Below are the code and all the weights of a small trained network. Each question names an input and a class and asks about switching units off, where a switched-off unit gives its printed mean instead of its output.

import numpy as np


def w(rows, s, z=0):
    codes = np.array(rows[::2]) - 128.0
    scale = np.full(codes.shape[1], s)
    scale[-1] = z or s
    return codes * scale


def f(y):
    return y / 2 * (1 + np.tanh(0.7978845608 * (y + 0.044715 * y**3)))


def log_softmax(a):
    a = a - a.max(-1, keepdims=True)
    return a - np.log(np.exp(a).sum(-1, keepdims=True))


def net(x, mask):
    res = np.array(x, float).reshape(1, 3) / 4 @ E
    y = f(res @ A[0][:, :-1].T + A[0][:, -1])
    res = res + np.where(mask, y, B[0][:, -1]) @ B[0][:, :-1]
    return log_softmax(res[-1] @ U[:, :-1].T + U[:, -1])


A, B = {}, {}
E = w([
[3,128,117,131,124,121,125],'x0',
[130,152,136,145,81,125,203],'x1',
[126,109,182,149,69,178,92],'x2',
],0.011)
A[0] = w([
[103,126,157,146,94,143,57,135],'neuron 0',
[34,150,125,133,76,125,212,17],'neuron 1',
[100,141,80,120,228,103,146,253],'neuron 2',
[112,117,105,123,156,126,125,149],'neuron 3',
[190,128,130,126,170,131,63,176],'neuron 4',
[152,114,175,141,3,172,87,172],'neuron 5',
[164,126,159,154,63,148,123,125],'neuron 6',
[105,121,164,118,69,145,54,143],'neuron 7',
[177,140,97,117,158,109,215,202],'neuron 8',
[207,118,118,125,183,130,38,205],'neuron 9',
[58,118,129,132,158,130,42,107],'neuron 10',
[64,115,100,142,182,117,65,161],'neuron 11',
[212,139,141,146,79,116,203,129],'neuron 12',
],0.016,0.0038)
B[0] = w([
[133,69,129,168,127,173,74,194],'neuron 0',
[107,81,128,173,144,15,181,245],'neuron 1',
[143,213,134,26,118,92,183,220],'neuron 2',
[124,139,124,94,118,120,128,148],'neuron 3',
[95,104,128,161,123,63,169,194],'neuron 4',
[81,148,193,96,121,86,5,253],'neuron 5',
[103,178,154,101,123,95,55,189],'neuron 6',
[129,54,127,174,126,167,68,207],'neuron 7',
[194,157,84,186,140,207,201,203],'neuron 8',
[93,100,125,167,135,31,187,220],'neuron 9',
[163,105,119,121,125,211,62,212],'neuron 10',
[117,148,127,20,122,156,107,211],'neuron 11',
[166,215,141,114,124,198,93,213],'neuron 12',
],0.024,0.012)
U = w([
[124,111,75,147,161,60,231,223],'0',
[130,198,150,48,104,171,79,138],'1',
[74,78,160,220,129,57,107,112],'2',
[151,73,116,142,119,255,82,4],'3',
[202,165,97,168,140,243,148,148],'4',
],0.0068,0.0013)

Each question gives the input, the list of numbers given to net, and the class t.
The units are the neurons (one row each of A and B). Each row of codes is followed by its name. A weight is (code - 128) times the scale printed after its matrix; where a second scale follows, it is the last column's (A, B and U).
mask holds one flag per neuron, in row order. A switched-off neuron (its flag False) gives its mean, the last column of its row in B, instead of its output. The means were averaged over made-up inputs and are rounded, as every weight is.
A unit's drop is (log p(t) with every unit on - log p(t) with that unit switched off) / (log p(t) with every unit on - log p(t) with every unit switched off).
The circuit of an input: a set's keep is (log p(t) with only the set's units on - log p(t) with every unit switched off) / (log p(t) with every unit on - log p(t) with every unit switched off). Starting from the 12 units with the biggest drops (on a tie, the unit counted first), units are removed one at a time, each time the one whose removal leaves the highest keep (on an exact tie, the one counted first), for as long as the keep stays at least 0.8.
units of the circuit, in order: the units of the circuit, biggest drop first
top k neurons: the k neurons with the biggest drops, biggest first
drop when u is switched off: that unit's drop, to one decimal
input [-8,4,-2], class 4: top 2 neurons : (neuron 8; neuron 12)
input [-5,6,-1], class 4: units of the circuit, in order : (neuron 8)
input [0,-4,6], class 2: top 2 neurons : (neuron 12; neuron 9)
input [-4,1,-4], class 4: top 3 neurons : (neuron 1; neuron 8; neuron 12)
input [0,-3,4], class 2: top 2 neurons : (neuron 12; neuron 8)
input [-2,1,0], class 4: units of the circuit, in order : (neuron 1; neuron 5; neuron 11)
input [8,0,8], class 3: top 4 neurons : (neuron 10; neuron 9; neuron 0; neuron 7)
input [-7,1,0], class 4: top 4 neurons : (neuron 12; neuron 1; neuron 8; neuron 2)
input [0,-7,-1], class 0: top 2 neurons : (neuron 9; neuron 5)
input [5,-5,1], class 3: top 2 neurons : (neuron 10; neuron 5)
input [0,8,-8], class 4: top 3 neurons : (neuron 8; neuron 12; neuron 9)
input [-2,-3,1], class 2: top 2 neurons : (neuron 2; neuron 8)
input [7,-1,6], class 3: drop when neuron 10 is switched off : 0.3
input [8,-8,2], class 3: units of the circuit, in order : (neuron 10)
input [3,-5,1], class 3: drop when neuron 10 is switched off : 0.2
input [-3,-5,-2], class 0: drop when neuron 6 is switched off : 0.0
